Here is a tiny trained network, its code and every weight. The questions are about switching its units off for an input and a class, where a switched-off unit gives its printed mean instead of its output.

import numpy as np


def w(rows, s, z=0):
    codes = np.array(rows[::2]) - 128.0
    scale = np.full(codes.shape[1], s)
    scale[-1] = z or s
    return codes * scale


def f(y):
    return np.maximum(y, 0)


def log_softmax(a):
    a = a - a.max(-1, keepdims=True)
    return a - np.log(np.exp(a).sum(-1, keepdims=True))


def net(x, mask):
    res = np.array(x, float).reshape(1, 7) / 4 @ E
    y = f(res @ A[0][:, :-1].T + A[0][:, -1])
    res = res + np.where(mask, y, B[0][:, -1]) @ B[0][:, :-1]
    return log_softmax(res[-1] @ U[:, :-1].T + U[:, -1])


A, B = {}, {}
E = w([
[27,36,247,92,25],'x0',
[129,127,126,126,126],'x1',
[243,20,210,42,218],'x2',
[128,125,121,119,124],'x3',
[125,121,116,120,127],'x4',
[19,232,167,40,246],'x5',
[127,127,127,126,127],'x6',
],0.011)
A[0] = w([
[91,202,137,105,196,3],'n1',
[184,102,80,197,73,54],'n2',
[137,60,155,169,31,147],'n3',
[88,208,68,169,117,134],'n4',
[201,177,53,165,168,96],'n5',
[201,154,73,175,151,144],'n6',
[90,163,128,118,190,110],'n7',
[252,61,188,96,192,180],'n8',
[201,103,80,196,55,68],'n9',
[95,189,59,197,56,147],'n10',
[179,180,43,156,197,102],'n11',
[79,91,211,124,39,122],'n12',
[86,149,100,187,47,141],'n13',
[117,181,115,92,148,12],'n14',
[65,138,186,103,146,68],'n15',
[222,95,108,185,51,70],'n16',
],0.014,0.0049)
B[0] = w([
[67,213,155,41,163,213],'n1',
[78,218,188,56,150,200],'n2',
[85,160,170,114,76,216],'n3',
[159,88,57,128,188,236],'n4',
[120,83,181,160,6,226],'n5',
[137,60,166,185,51,208],'n6',
[95,128,114,109,164,196],'n7',
[228,48,24,171,250,235],'n8',
[48,196,163,56,174,212],'n9',
[212,63,17,178,213,250],'n10',
[92,108,214,199,9,239],'n11',
[141,45,172,222,21,219],'n12',
[189,37,65,172,208,219],'n13',
[81,180,185,132,147,172],'n14',
[94,204,188,121,99,182],'n15',
[62,228,127,47,173,211],'n16',
],0.011,0.023)
U = w([
[206,26,46,158,250,126],'0',
[117,37,190,189,19,1],'1',
[58,194,156,60,204,200],'2',
],0.017,0.0065)

Each question gives the input, the list of numbers given to net, and the class t.
The units are the neurons (one row each of A and B). Each row of codes is followed by its name. A weight is (code - 128) times the scale printed after its matrix; where a second scale follows, it is the last column's (A, B and U).
mask holds one flag per neuron, in row order. A switched-off neuron (its flag False) gives its mean, the last column of its row in B, instead of its output. The means were averaged over made-up inputs and are rounded, as every weight is.
A unit's drop is (log p(t) with every unit on - log p(t) with that unit switched off) / (log p(t) with every unit on - log p(t) with every unit switched off).
most important unit: the unit with the biggest drop
k most important neurons: the k neurons with the biggest drops, biggest first
drop when u is switched off: that unit's drop, to one decimal
input [5,8,-5,-3,8,0,4], class 0: most important unit	n11
input [8,-6,-2,-6,8,8,8], class 1: 3 most important neurons	[n12; n16; n9]
input [-7,2,-6,7,-8,-2,-1], class 1: 4 most important neurons	[n11; n5; n8; n6]
input [-5,-2,2,-3,3,5,-5], class 1: 4 most important neurons	[n11; n16; n9; n5]
input [6,8,-8,-5,3,8,5], class 0: 2 most important neurons	[n13; n10]
input [-5,0,-2,4,6,5,6], class 1: 3 most important neurons	[n11; n16; n5]
input [-6,-7,-1,8,2,-7,2], class 2: 2 most important neurons	[n16; n9]
input [-7,0,-6,-5,-6,2,6], class 1: 4 most important neurons	[n11; n5; n8; n6]
input [-4,4,-5,-5,-4,5,2], class 0: 2 most important neurons	[n4; n10]
input [7,-5,8,3,-2,7,3], class 0: 2 most important neurons	[n8; n11]
input [7,-6,-7,-4,4,-8,0], class 2: drop when n11 is switched off	0.3
input [-4,3,-5,-1,3,-6,-2], class 2: drop when n8 is switched off	0.8
input [2,-5,-7,-3,-5,5,5], class 0: drop when n16 is switched off	0.0
input [-6,-3,4,-5,-8,8,0], class 2: most important unit	n1
